Below is a small trained network, with its code and all its weights. Each question gives an input and a class and asks what happens when units are switched off, that is, made to give their printed mean instead of their output.

import numpy as np


def w(rows, s, z=0):
    codes = np.array(rows[::2]) - 128.0
    scale = np.full(codes.shape[1], s)
    scale[-1] = z or s
    return codes * scale


def norm(h):
    return h / np.sqrt((h * h).mean(-1, keepdims=True) + 1e-5)


def f(y):
    return y / 2 * (1 + np.tanh(0.7978845608 * (y + 0.044715 * y**3)))


def log_softmax(a):
    a = a - a.max(-1, keepdims=True)
    return a - np.log(np.exp(a).sum(-1, keepdims=True))


def net(x, mask):
    res = np.array(x, float).reshape(1, 2) / 4 @ E
    u = 0
    for l in range(2):
        y = f(norm(res) @ A[l][:, :-1].T + A[l][:, -1])
        res = res + np.where(mask[u : u + 8], y, B[l][:, -1]) @ B[l][:, :-1]
        u += 8
    return log_softmax(norm(res)[-1] @ U[:, :-1].T + U[:, -1])


A, B = {}, {}
E = w([
[168,90,183,195,157,57,110,46],'x0',
[80,161,254,109,65,87,158,80],'x1',
],0.0025)
A[0] = w([
[91,108,116,99,155,147,124,124,1],'L0N0',
[128,95,66,155,161,147,122,164,107],'L0N1',
[70,164,188,121,109,85,187,75,125],'L0N2',
[66,182,127,49,87,159,168,135,54],'L0N3',
[103,111,1,94,142,200,118,201,10],'L0N4',
[88,155,126,51,155,192,217,240,54],'L0N5',
[82,154,119,91,141,182,194,147,142],'L0N6',
[158,81,24,105,206,182,162,185,59],'L0N7',
],0.0034,0.0026)
B[0] = w([
[128,51,194,126,96,15,38,4,79],'L0N0',
[108,72,242,163,157,116,193,116,152],'L0N1',
[130,97,77,152,186,118,99,235,253],'L0N2',
[177,16,234,130,85,113,182,88,182],'L0N3',
[109,138,134,101,85,130,37,104,221],'L0N4',
[128,230,80,220,91,156,187,117,210],'L0N5',
[207,159,132,200,112,132,122,26,178],'L0N6',
[160,25,224,87,103,60,197,113,216],'L0N7',
],0.0029,0.0024)
A[1] = w([
[173,98,113,167,156,43,3,7,47],'L1N0',
[173,120,168,167,162,73,102,28,127],'L1N1',
[176,242,34,208,106,187,87,94,2],'L1N2',
[72,207,208,119,84,84,141,98,119],'L1N3',
[174,60,54,92,200,167,91,101,70],'L1N4',
[180,83,50,138,115,157,97,113,160],'L1N5',
[184,142,52,219,205,154,151,236,101],'L1N6',
[70,226,56,83,72,206,118,139,142],'L1N7',
],0.0054,0.0047)
B[1] = w([
[99,243,10,80,77,236,46,216,208],'L1N0',
[190,195,89,181,54,207,164,86,226],'L1N1',
[66,60,168,40,167,87,129,191,130],'L1N2',
[90,7,153,53,229,45,108,174,254],'L1N3',
[13,71,182,49,187,2,75,172,177],'L1N4',
[66,158,165,98,193,81,106,188,186],'L1N5',
[192,57,222,152,72,121,215,38,207],'L1N6',
[188,215,61,195,95,182,65,82,213],'L1N7',
],0.0047,0.0037)
U = w([
[201,255,41,191,14,236,15,168,226],'0',
[61,25,219,38,193,25,24,243,222],'1',
[234,41,235,217,22,125,211,40,216],'2',
[34,109,29,182,223,158,190,30,2],'3',
[31,114,27,187,230,155,193,27,2],'4',
[32,114,29,187,225,155,197,36,2],'5',
[25,108,35,191,228,165,186,26,2],'6',
[32,118,31,184,225,149,187,20,2],'7',
],0.0097,0.0078)

Each question gives the input, the list of numbers given to net, and the class t.
The units are the neurons (one row each of A and B). Each row of codes is followed by its name. A weight is (code - 128) times the scale printed after its matrix; where a second scale follows, it is the last column's (A, B and U).
mask holds one flag per neuron, layer by layer. A switched-off neuron (its flag False) gives its mean, the last column of its row in B, instead of its output. The means were averaged over made-up inputs and are rounded, as every weight is.
A unit's drop is (log p(t) with every unit on - log p(t) with that unit switched off) / (log p(t) with every unit on - log p(t) with every unit switched off).
The circuit of an input: a set's keep is (log p(t) with only the set's units on - log p(t) with every unit switched off) / (log p(t) with every unit on - log p(t) with every unit switched off). Starting from the 12 units with the biggest drops (on a tie, the unit counted first), units are removed one at a time, each time the one whose removal leaves the highest keep (on an exact tie, the one counted first), for as long as the keep stays at least 0.8.
circuit, biggest first: the units of the circuit, biggest drop first
k most important neurons: the k neurons with the biggest drops, biggest first
top k neurons in layer l: the k neurons of layer l with the biggest drops, biggest first
drop of u: that unit's drop, to one decimal
input [4,-2], class 0: circuit, biggest first -> L1N0
input [3,-2], class 2: top 2 neurons in layer 0 -> L0N4, L0N6
input [8,8], class 0: top 2 neurons in layer 1 -> L1N1, L1N0
input [-3,2], class 2: top 2 neurons in layer 0 -> L0N3, L0N6
input [-3,-2], class 2: 2 most important neurons -> L0N7, L1N0
input [-2,-3], class 2: top 2 neurons in layer 0 -> L0N1, L0N7
input [0,-2], class 2: 3 most important neurons -> L0N7, L0N1, L1N0
input [6,-5], class 0: top 2 neurons in layer 1 -> L1N0, L1N1
input [-4,-5], class 1: top 2 neurons in layer 0 -> L0N4, L0N7
input [6,-8], class 1: 2 most important neurons -> L1N4, L0N5
input [0,-3], class 2: 4 most important neurons -> L0N7, L0N1, L0N2, L1N0
input [6,7], class 1: 4 most important neurons -> L1N3, L0N6, L1N7, L1N6
input [-6,-8], class 1: 3 most important neurons -> L1N4, L1N5, L0N4
input [5,-3], class 0: 3 most important neurons -> L0N2, L1N0, L0N5
input [4,8], class 1: most important neuron -> L1N3
input [-2,1], class 2: drop of L1N4 -> 0.3
